Below is a small trained network, with its code and all its weights. Each question gives an input and a target symbol and asks what happens when units are switched off, that is, made to give their printed mean instead of their output.

import numpy as np


def w(rows, s, z=0):
    codes = np.array(rows[::2]) - 128.0
    scale = np.full(codes.shape[1], s)
    scale[-1] = z or s
    return codes * scale


def f(y):
    return y / 2 * (1 + np.tanh(0.7978845608 * (y + 0.044715 * y**3)))


def softmax(a):
    e = np.exp(a - a.max(-1, keepdims=True))
    return e / e.sum(-1, keepdims=True)


def log_softmax(a):
    a = a - a.max(-1, keepdims=True)
    return a - np.log(np.exp(a).sum(-1, keepdims=True))


def net(x, mask):
    ids = ['αβγδζηθλξπστφψ'.index(c) for c in x.split()]
    T = len(ids)
    res = E[ids] + P[:T]
    u = 0
    for l in range(2):
        r = res
        for j in range(2):
            rows = slice(2 * j, 2 * j + 2)
            q, k, v = (r @ M[l][rows].T for M in (Q, K, V))
            z = softmax(np.where(np.tri(T) > 0, q @ k.T / 2**0.5, -1e9)) @ v
            o = O[l][rows]
            res = res + np.where(mask[u + j], z, o[:, -1]) @ o[:, :-1]
        u += 2
        y = f(res @ A[l][:, :-1].T + A[l][:, -1])
        res = res + np.where(mask[u : u + 12], y, B[l][:, -1]) @ B[l][:, :-1]
        u += 12
    return log_softmax(res[-1] @ U[:, :-1].T + U[:, -1])


Q, K, V, O, A, B = {}, {}, {}, {}, {}, {}
E = w([
[132,120,195,114,123,106,156,167,136,177,134],'α',
[96,119,119,155,140,83,109,117,107,163,167],'β',
[147,120,194,208,128,172,102,143,112,127,171],'γ',
[86,102,190,89,61,79,184,153,167,166,114],'δ',
[134,96,142,124,119,35,113,159,134,191,113],'ζ',
[43,173,179,79,109,109,160,176,134,198,136],'η',
[153,158,155,126,107,105,101,137,90,196,131],'θ',
[165,89,163,167,123,95,143,147,126,140,128],'λ',
[182,136,137,180,127,51,95,169,89,159,129],'ξ',
[132,68,133,170,115,68,180,83,134,104,167],'π',
[255,86,146,54,173,164,130,162,127,74,131],'σ',
[107,192,160,93,79,176,110,66,109,213,167],'τ',
[22,135,88,142,162,99,116,154,139,170,177],'φ',
[71,125,176,155,182,140,103,163,122,183,115],'ψ',
],0.018)
P = w([
[105,176,102,122,197,75,166,14,91,152,49],'0',
[80,67,176,88,72,137,57,145,94,65,154],'1',
[86,73,179,97,88,127,61,149,101,92,173],'2',
[88,79,177,107,95,114,74,151,105,105,178],'3',
[92,85,173,116,93,104,81,140,105,126,174],'4',
[92,102,169,125,97,93,92,141,109,141,182],'5',
[94,108,162,140,95,85,94,140,112,155,175],'6',
[99,119,163,145,93,78,101,135,118,172,177],'7',
[103,124,171,164,102,67,122,134,123,175,180],'8',
[112,131,165,176,94,58,130,127,131,189,180],'9',
[112,138,160,185,96,45,137,130,140,206,175],'10',
[136,131,172,205,93,35,168,125,146,204,169],'11',
[117,148,148,192,81,19,149,130,158,254,163],'12',
],0.0097)
Q[0] = w([
[129,202,65,149,123,117,135,109,145,124,62],'L0H0',
[163,166,50,107,139,187,154,130,179,56,17],'L0H0',
[175,171,33,71,135,162,136,134,170,61,1],'L0H1',
[145,97,189,95,134,111,108,150,135,126,202],'L0H1',
],0.0078)
K[0] = w([
[125,114,115,134,71,103,100,112,114,148,127],'L0H0',
[64,125,203,245,85,124,89,149,104,150,168],'L0H0',
[81,106,152,193,61,106,106,153,126,144,179],'L0H1',
[122,123,78,81,174,130,152,86,152,70,92],'L0H1',
],0.012)
V[0] = w([
[244,123,121,182,130,149,121,149,108,122,117],'L0H0',
[96,145,91,132,171,211,117,129,103,117,135],'L0H0',
[114,147,90,145,130,96,94,79,80,110,198],'L0H1',
[126,118,126,107,106,138,178,80,183,85,160],'L0H1',
],0.011)
O[0] = w([
[121,207,130,222,143,131,134,111,154,65,111,33],'L0H0',
[151,125,145,206,204,87,191,178,191,239,183,4],'L0H0',
[106,137,73,89,160,217,201,190,2,86,133,132],'L0H1',
[188,100,146,220,83,180,141,138,195,174,86,41],'L0H1',
],0.0091,0.0039)
A[0] = w([
[146,154,77,238,206,41,75,135,136,76,158,164],'L0N0',
[137,202,88,234,92,106,194,92,213,200,176,44],'L0N1',
[104,126,244,94,206,172,130,86,125,98,106,199],'L0N2',
[109,139,222,180,137,146,93,220,253,171,124,57],'L0N3',
[133,2,117,172,88,124,134,87,34,169,157,123],'L0N4',
[84,163,152,155,143,216,167,24,127,153,60,58],'L0N5',
[39,124,76,105,97,130,87,77,139,89,166,164],'L0N6',
[191,136,114,222,106,140,139,231,95,57,197,109],'L0N7',
[126,163,103,170,32,109,184,205,194,122,196,216],'L0N8',
[236,163,98,104,194,174,178,153,142,130,82,4],'L0N9',
[124,109,110,37,64,129,181,194,155,179,134,25],'L0N10',
[127,136,145,150,70,229,80,103,105,184,188,244],'L0N11',
],0.0064,0.0038)
B[0] = w([
[78,89,162,126,71,221,81,116,182,133,75,195],'L0N0',
[146,14,190,129,255,119,160,91,148,128,41,198],'L0N1',
[114,195,88,160,48,61,114,159,144,203,154,195],'L0N2',
[94,191,61,112,106,145,134,116,71,136,77,187],'L0N3',
[87,168,56,65,94,140,126,177,108,190,84,254],'L0N4',
[163,125,108,220,127,56,174,205,115,182,149,138],'L0N5',
[207,123,217,136,104,164,104,174,123,115,87,205],'L0N6',
[59,88,144,82,126,109,145,128,165,184,135,146],'L0N7',
[175,118,223,17,199,188,90,81,37,125,90,173],'L0N8',
[199,84,168,154,87,160,140,139,89,86,189,126],'L0N9',
[129,70,45,211,162,155,81,142,111,92,138,198],'L0N10',
[162,38,84,116,145,2,206,150,129,86,84,217],'L0N11',
],0.0068,0.0076)
Q[1] = w([
[48,86,149,43,72,123,141,76,53,135,88],'L1H0',
[78,38,167,181,52,94,81,155,95,151,48],'L1H0',
[188,125,99,138,143,142,147,132,207,113,161],'L1H1',
[135,72,162,144,63,33,102,131,88,254,119],'L1H1',
],0.0091)
K[1] = w([
[155,135,102,215,165,143,131,27,136,191,41],'L1H0',
[114,230,198,178,168,105,186,76,129,152,1],'L1H0',
[113,124,154,92,54,152,103,210,137,122,197],'L1H1',
[91,147,133,133,188,162,164,76,121,169,63],'L1H1',
],0.0091)
V[1] = w([
[137,232,149,52,228,84,180,123,72,166,125],'L1H0',
[70,160,122,206,163,86,120,169,155,188,151],'L1H0',
[192,184,128,159,47,48,199,152,89,190,132],'L1H1',
[168,1,193,100,113,75,129,74,147,131,167],'L1H1',
],0.0074)
O[1] = w([
[107,156,63,139,128,185,115,124,189,81,171,248],'L1H0',
[162,109,155,96,126,122,130,163,155,158,255,176],'L1H0',
[182,138,177,213,94,162,145,77,145,205,89,176],'L1H1',
[82,109,107,116,29,152,89,199,120,183,229,142],'L1H1',
],0.012,0.011)
A[1] = w([
[181,142,151,175,117,181,139,115,161,129,82,94],'L1N0',
[168,124,115,152,162,148,164,136,56,101,90,98],'L1N1',
[136,98,176,132,103,125,147,120,71,148,96,65],'L1N2',
[172,71,190,98,197,121,138,133,179,126,169,189],'L1N3',
[125,162,120,160,186,122,153,125,120,41,95,31],'L1N4',
[149,90,153,120,166,74,183,136,96,106,85,109],'L1N5',
[150,87,111,72,188,146,149,182,156,134,155,1],'L1N6',
[100,187,173,126,114,91,147,124,96,79,75,79],'L1N7',
[119,168,152,185,127,128,123,36,254,63,119,129],'L1N8',
[121,138,207,76,126,91,72,91,105,92,87,140],'L1N9',
[157,97,161,171,138,152,135,157,121,99,81,154],'L1N10',
[182,153,113,121,123,152,134,139,132,123,197,98],'L1N11',
],0.0094,0.0068)
B[1] = w([
[118,75,93,105,162,110,123,115,93,106,165,197],'L1N0',
[95,145,172,89,107,135,160,123,177,150,97,175],'L1N1',
[166,135,65,145,191,79,87,119,183,146,109,197],'L1N2',
[172,245,77,112,135,148,146,115,103,157,75,254],'L1N3',
[168,129,172,126,64,115,183,149,163,136,100,157],'L1N4',
[118,115,149,108,109,192,109,123,119,108,159,171],'L1N5',
[148,122,181,166,129,85,120,98,114,98,100,216],'L1N6',
[150,64,82,145,121,91,119,76,99,99,201,193],'L1N7',
[166,53,137,107,113,119,60,174,107,96,114,174],'L1N8',
[156,174,109,201,147,120,178,141,138,151,160,247],'L1N9',
[51,160,152,57,137,113,114,103,116,172,176,178],'L1N10',
[104,114,106,114,125,101,142,102,162,91,115,235],'L1N11',
],0.011,0.0097)
U = w([
[155,160,218,179,2,178,72,53,160,162,107,132],'α',
[131,134,107,157,114,126,190,179,189,94,30,165],'β',
[246,199,152,91,120,162,141,143,33,152,93,198],'γ',
[151,134,90,169,101,58,138,159,162,136,56,3],'δ',
[99,187,58,186,63,119,128,112,46,80,82,106],'ζ',
[114,110,126,63,93,73,169,217,62,126,177,119],'η',
[200,108,122,132,137,154,55,132,148,72,70,146],'θ',
[190,94,185,231,171,49,72,57,90,97,194,69],'λ',
[141,123,171,171,101,53,212,150,136,87,110,185],'ξ',
[96,116,154,120,130,95,124,50,138,117,65,183],'π',
[137,147,142,160,135,106,149,161,121,108,91,214],'σ',
[178,87,83,195,153,174,210,168,119,138,141,212],'τ',
[156,114,52,113,204,58,191,206,79,68,111,27],'φ',
[147,179,103,128,118,80,120,114,220,96,154,82],'ψ',
],0.0042,0.0033)

Each question gives the input, a string of symbols that net reads in full, and the target symbol t.
The units are the heads (2 rows each of Q, K, V and O) and the neurons (one row each of A and B). Each row of codes is followed by its name. A weight is (code - 128) times the scale printed after its matrix; where a second scale follows, it is the last column's (O, A, B and U).
mask holds one flag per unit, layer by layer, with each layer's heads first. A switched-off unit (its flag False) gives its mean, the last column of its rows in O or B, instead of its output. The means were averaged over made-up inputs and are rounded, as every weight is.
A unit's drop is (log p(t) with every unit on - log p(t) with that unit switched off) / (log p(t) with every unit on - log p(t) with every unit switched off).
The circuit of an input: a set's keep is (log p(t) with only the set's units on - log p(t) with every unit switched off) / (log p(t) with every unit on - log p(t) with every unit switched off). Starting from the 12 units with the biggest drops (on a tie, the unit counted first), units are removed one at a time, each time the one whose removal leaves the highest keep (on an exact tie, the one counted first), for as long as the keep stays at least 0.8.
units of the circuit, in order: the units of the circuit, biggest drop first
most important unit: the unit with the biggest drop
top k neurons: the k neurons with the biggest drops, biggest first
top k neurons in layer l: the k neurons of layer l with the biggest drops, biggest first
drop of u: that unit's drop, to one decimal
input η τ ψ ζ ψ ζ π η ψ ψ ψ, target η: units of the circuit, in order -> (L0H0 L1H1)
input φ δ ψ ψ δ ψ ψ ψ ψ ψ β, target φ: most important unit -> L0H0
input ψ ψ π π ψ ψ ξ σ ζ τ π τ, target η: top 2 neurons in layer 0 -> (L0N1 L0N0)
input δ ψ σ π ξ τ ψ, target α: top 4 neurons -> (L0N1 L0N11 L0N0 L0N8)
input φ γ π η, target φ: units of the circuit, in order -> (L0H1 L1H1)
input τ η ψ ψ ψ ψ λ ψ λ, target τ: top 2 neurons in layer 0 -> (L0N11 L0N5)
input ζ σ ξ, target λ: top 2 neurons in layer 1 -> (L1N9 L1N7)
input σ π η ψ τ ψ π π τ, target η: top 3 neurons -> (L0N1 L0N8 L0N0)
input λ τ ζ ψ ζ ψ η, target λ: top 2 neurons in layer 1 -> (L1N7 L1N3)
input π π τ π ψ λ ψ σ ψ ψ, target γ: top 3 neurons -> (L1N3 L0N1 L0N5)
input η ψ ξ π ψ π ψ π ψ ψ π ψ π, target η: top 2 neurons -> (L0N4 L0N10)
input η ξ τ δ α φ ζ λ, target η: top 3 neurons in layer 0 -> (L0N4 L0N10 L0N3)
input σ ψ β τ α, target α: top 3 neurons -> (L0N1 L0N11 L0N4)
input ψ ψ τ β, target ψ: most important unit -> L1H0
input γ φ δ δ ζ ψ δ ψ ψ π φ, target γ: top 2 neurons -> (L0N6 L0N2)
input λ γ φ τ ψ ψ ζ ψ ζ α ζ ξ, target λ: top 2 neurons -> (L0N1 L1N3)
input π π σ, target η: top 3 neurons in layer 0 -> (L0N7 L0N9 L0N5)
input π π ξ δ λ, target π: top 2 neurons in layer 1 -> (L1N10 L1N1)
input λ π ψ α δ σ τ ζ, target α: top 3 neurons -> (L0N1 L0N11 L0N0)
input ψ π ψ α λ, target ψ: top neuron in layer 1 -> (L1N11)
input α σ π, target λ: top 3 neurons in layer 0 -> (L0N0 L0N11 L0N4)
input ψ ψ ζ θ ψ σ η τ ψ δ, target γ: top 2 neurons -> (L1N3 L0N3)
input π ψ η ψ π ψ ψ, target π: drop of L1N9 -> 0.1
input θ β π, target θ: top 2 neurons in layer 1 -> (L1N8 L1N9)
input ζ ψ φ ψ τ ξ β ξ, target ζ: drop of L1H0 -> 0.7
input ξ ψ ψ φ ψ ζ λ β β, target ξ: drop of L1N9 -> 0.2
input π τ δ α η τ ψ γ ψ ψ λ η λ, target π: drop of L1H0 -> 0.4
input π π β, target π: most important unit -> L0H1
input π ψ ψ ψ η ψ ψ ψ ψ π, target π: top 2 neurons in layer 1 -> (L1N1 L1N10)
